Below are the code and all the weights of a small trained network. Each question names an input and a target symbol and asks about switching units off, where a switched-off unit gives its printed mean instead of its output.

import numpy as np


def w(rows, s, z=0):
    codes = np.array(rows[::2]) - 128.0
    scale = np.full(codes.shape[1], s)
    scale[-1] = z or s
    return codes * scale


def softmax(a):
    e = np.exp(a - a.max(-1, keepdims=True))
    return e / e.sum(-1, keepdims=True)


def log_softmax(a):
    a = a - a.max(-1, keepdims=True)
    return a - np.log(np.exp(a).sum(-1, keepdims=True))


def net(x, mask):
    ids = ['ΓΘΞΠΩαβδεζηλμστ'.index(c) for c in x.split()]
    T = len(ids)
    res = E[ids] + P[:T]
    u = 0
    for l in range(2):
        r = res
        for j in range(3):
            rows = slice(4 * j, 4 * j + 4)
            q, k, v = (r @ M[l][rows].T for M in (Q, K, V))
            z = softmax(np.where(np.tri(T) > 0, q @ k.T / 4**0.5, -1e9)) @ v
            o = O[l][rows]
            res = res + np.where(mask[u + j], z, o[:, -1]) @ o[:, :-1]
        u += 3
    return log_softmax(res[-1] @ U[:, :-1].T + U[:, -1])


Q, K, V, O = {}, {}, {}, {}
E = w([
[122,113,144,122,113,120],'Γ',
[123,109,144,122,101,124],'Θ',
[132,91,169,137,79,126],'Ξ',
[124,115,155,106,109,139],'Π',
[129,104,139,104,91,118],'Ω',
[123,125,153,161,92,148],'α',
[151,96,181,78,124,128],'β',
[135,128,104,170,118,89],'δ',
[160,115,111,152,69,110],'ε',
[171,144,127,166,114,141],'ζ',
[159,118,115,111,119,83],'η',
[201,124,152,118,106,139],'λ',
[147,253,127,79,110,118],'μ',
[172,144,126,129,161,116],'σ',
[147,122,173,164,163,87],'τ',
],0.021)
P = w([
[67,91,72,104,133,207],'0',
[157,69,118,117,104,189],'1',
[158,90,125,113,108,178],'2',
[156,104,143,122,100,154],'3',
[157,118,152,124,93,138],'4',
[160,131,164,131,96,122],'5',
[161,147,172,137,93,106],'6',
[164,157,184,138,86,89],'7',
[167,170,192,140,87,75],'8',
[176,182,202,147,83,63],'9',
[175,194,213,154,81,49],'10',
[183,206,222,156,78,34],'11',
[181,214,230,166,76,20],'12',
[177,222,241,162,72,1],'13',
],0.0093)
Q[0] = w([
[117,156,121,138,113,87],'L0H1',
[90,120,87,147,136,185],'L0H1',
[208,156,212,101,70,71],'L0H1',
[128,174,62,102,155,146],'L0H1',
[6,130,69,144,187,237],'L0H2',
[20,113,96,53,196,116],'L0H2',
[111,97,116,132,16,149],'L0H2',
[248,101,98,108,112,146],'L0H2',
[163,84,147,196,81,103],'L0H3',
[88,164,121,124,133,154],'L0H3',
[61,162,73,112,164,173],'L0H3',
[125,137,162,154,140,108],'L0H3',
],0.014)
K[0] = w([
[134,140,148,86,81,143],'L0H1',
[132,61,113,145,158,158],'L0H1',
[143,253,162,101,106,95],'L0H1',
[139,94,68,102,135,173],'L0H1',
[70,74,95,91,174,224],'L0H2',
[66,33,43,171,115,208],'L0H2',
[102,181,130,80,89,140],'L0H2',
[185,237,90,142,171,57],'L0H2',
[151,221,156,133,108,74],'L0H3',
[145,71,122,146,135,159],'L0H3',
[135,30,131,160,131,145],'L0H3',
[139,151,163,123,132,151],'L0H3',
],0.015)
V[0] = w([
[71,154,79,118,64,137],'L0H1',
[62,121,156,98,124,98],'L0H1',
[121,93,172,130,50,132],'L0H1',
[103,138,177,130,138,111],'L0H1',
[146,39,76,92,146,113],'L0H2',
[77,109,186,118,54,170],'L0H2',
[68,137,43,109,114,80],'L0H2',
[106,129,68,253,71,149],'L0H2',
[115,92,156,176,149,147],'L0H3',
[126,75,135,152,162,126],'L0H3',
[122,151,151,101,132,184],'L0H3',
[42,147,67,103,160,178],'L0H3',
],0.011)
O[0] = w([
[82,236,170,112,124,159,119],'L0H1',
[72,174,138,161,175,66,102],'L0H1',
[110,97,227,72,115,68,164],'L0H1',
[150,141,133,135,180,96,152],'L0H1',
[72,75,99,103,50,116,7],'L0H2',
[107,109,254,39,143,134,111],'L0H2',
[30,181,130,180,102,85,35],'L0H2',
[106,132,200,226,58,205,67],'L0H2',
[135,63,141,157,166,139,60],'L0H3',
[108,59,137,160,153,122,45],'L0H3',
[145,160,128,115,124,197,150],'L0H3',
[33,195,117,130,186,179,3],'L0H3',
],0.0082,0.007)
Q[1] = w([
[109,241,27,104,219,216],'L1H1',
[41,253,156,118,121,123],'L1H1',
[92,55,145,171,147,68],'L1H1',
[66,148,240,124,174,107],'L1H1',
[114,53,152,139,157,80],'L1H2',
[163,94,41,145,37,141],'L1H2',
[206,103,248,86,77,104],'L1H2',
[191,170,47,27,120,135],'L1H2',
[144,154,168,98,73,142],'L1H3',
[143,190,94,168,104,127],'L1H3',
[154,215,102,116,176,131],'L1H3',
[103,161,113,101,91,190],'L1H3',
],0.011)
K[1] = w([
[60,26,107,125,135,151],'L1H1',
[80,84,109,100,87,212],'L1H1',
[206,138,166,101,83,77],'L1H1',
[90,144,114,122,22,120],'L1H1',
[189,105,165,154,94,107],'L1H2',
[188,128,34,76,105,143],'L1H2',
[185,217,131,137,115,61],'L1H2',
[139,168,104,73,246,140],'L1H2',
[68,144,161,121,126,126],'L1H3',
[69,142,98,127,174,149],'L1H3',
[80,125,137,161,177,140],'L1H3',
[98,99,117,114,129,181],'L1H3',
],0.013)
V[1] = w([
[112,51,188,187,249,121],'L1H1',
[157,123,53,99,123,158],'L1H1',
[67,95,143,152,55,46],'L1H1',
[144,53,139,121,47,137],'L1H1',
[131,101,181,167,94,209],'L1H2',
[157,96,244,77,124,153],'L1H2',
[134,129,107,44,91,193],'L1H2',
[107,78,96,63,175,79],'L1H2',
[183,102,185,68,89,114],'L1H3',
[172,188,82,120,171,104],'L1H3',
[176,148,117,175,98,207],'L1H3',
[130,172,142,93,81,175],'L1H3',
],0.012)
O[1] = w([
[133,68,219,176,220,116,163],'L1H1',
[174,200,111,177,114,71,130],'L1H1',
[12,80,165,74,63,113,132],'L1H1',
[100,126,200,212,28,156,218],'L1H1',
[168,220,143,132,153,150,79],'L1H2',
[192,154,159,2,152,129,194],'L1H2',
[152,127,210,117,101,65,141],'L1H2',
[174,94,74,73,24,81,126],'L1H2',
[88,154,65,202,145,177,255],'L1H3',
[122,107,198,99,84,210,102],'L1H3',
[215,70,116,161,60,161,123],'L1H3',
[130,48,108,135,174,163,129],'L1H3',
],0.0088,0.019)
U = w([
[117,132,95,116,144,118,165],'Γ',
[165,141,26,182,128,99,144],'Θ',
[112,183,118,83,101,107,129],'Ξ',
[58,111,105,188,150,175,161],'Π',
[154,80,133,58,96,78,58],'Ω',
[129,136,94,85,159,235,220],'α',
[101,78,72,127,57,126,115],'β',
[103,158,93,112,138,120,174],'δ',
[91,176,160,141,78,194,80],'ε',
[124,244,113,192,170,158,88],'ζ',
[129,160,77,120,173,108,234],'η',
[125,149,109,91,152,119,180],'λ',
[124,176,212,131,142,59,1],'μ',
[158,4,149,161,163,118,194],'σ',
[185,212,134,106,82,97,12],'τ',
],0.0044,0.0049)

Each question gives the input, a string of symbols that net reads in full, and the target symbol t.
The units are the heads (4 rows each of Q, K, V and O). Each row of codes is followed by its name. A weight is (code - 128) times the scale printed after its matrix; where a second scale follows, it is the last column's (O and U).
mask holds one flag per head, layer by layer. A switched-off head (its flag False) gives its mean, the last column of its rows in O, instead of its output. The means were averaged over made-up inputs and are rounded, as every weight is.
A unit's drop is (log p(t) with every unit on - log p(t) with that unit switched off) / (log p(t) with every unit on - log p(t) with every unit switched off).
The circuit of an input: a set's keep is (log p(t) with only the set's units on - log p(t) with every unit switched off) / (log p(t) with every unit on - log p(t) with every unit switched off). Starting from all 6 units, units are removed one at a time, each time the one whose removal leaves the highest keep (on an exact tie, the one counted first), for as long as the keep stays at least 0.8.
circuit, biggest first: the units of the circuit, biggest drop first
unit that matters most: the unit with the biggest drop
which heads matter: for each layer, one digit per head in row order, 1 if its drop is at least 0.15 and else 0, layers parted by /
input λ ε ζ α Γ Π ε τ Ξ, target σ: circuit, biggest first -> [L1H1; L0H3]
input Γ Π δ Θ σ τ Π δ, target σ: which heads matter -> 011 / 100
input α η σ λ, target Θ: which heads matter -> 110 / 101
input δ Θ σ σ ζ λ Ω Ξ Γ Ω μ τ Π, target Ω: circuit, biggest first -> [L1H3; L0H2; L0H3; L1H1]
input τ ε τ ζ μ ε τ, target μ: unit that matters most -> L0H3
input β τ τ τ λ ζ, target σ: which heads matter -> 101 / 100
input Ω ε σ σ δ σ η α β, target β: which heads matter -> 111 / 110
input σ σ τ η Ξ Ξ τ τ Θ, target σ: circuit, biggest first -> [L1H1; L0H3]
input τ ζ Ω λ ε ε ζ σ τ ε μ τ, target μ: which heads matter -> 101 / 101
input μ δ β, target α: which heads matter -> 101 / 101
input τ β Ξ δ δ ζ, target ζ: circuit, biggest first -> [L1H2; L0H2]
input β τ Π Θ Ξ β Π Ξ λ τ Ξ, target σ: circuit, biggest first -> [L1H1; L0H1]
input Ξ Γ Γ α Ξ Γ Π λ β Ω, target τ: circuit, biggest first -> [L1H2; L1H1; L0H2]
input μ α δ τ δ Θ τ σ τ β σ λ α, target α: which heads matter -> 111 / 101
input Ω ε β Ξ Ξ β, target Ω: which heads matter -> 110 / 010
input σ ζ Γ Ξ ζ Ξ, target ζ: circuit, biggest first -> [L1H2; L0H2; L1H1]
input τ Ξ τ ε ε λ λ τ δ α, target σ: unit that matters most -> L1H1
input τ η Π λ λ Π, target τ: which heads matter -> 010 / 110
input τ δ Ω τ Ω ε η λ τ λ, target σ: circuit, biggest first -> [L1H1; L0H1]
input η η τ α, target σ: which heads matter -> 001 / 100
input δ ε δ Ω Θ Θ β α τ Ξ Π, target σ: which heads matter -> 111 / 100
input τ Ω τ τ ε, target σ: which heads matter -> 001 / 100
input Π ζ σ τ Π α Ξ Π σ ε η ε μ, target η: which heads matter -> 011 / 101
input Γ β Γ τ δ δ ε τ ζ β τ Ξ λ λ, target τ: circuit, biggest first -> [L0H3; L1H2; L1H1]
input Γ β β ζ α Ω, target ζ: circuit, biggest first -> [L1H2; L1H3; L0H2; L1H1]
input σ σ Θ Π, target Θ: circuit, biggest first -> [L1H1; L0H1]
input Θ δ τ Ξ β Θ β Π ζ Π Ξ Ξ δ α, target Π: unit that matters most -> L0H2
input ε Ω Π ζ η σ η, target Θ: circuit, biggest first -> [L1H1; L0H2]
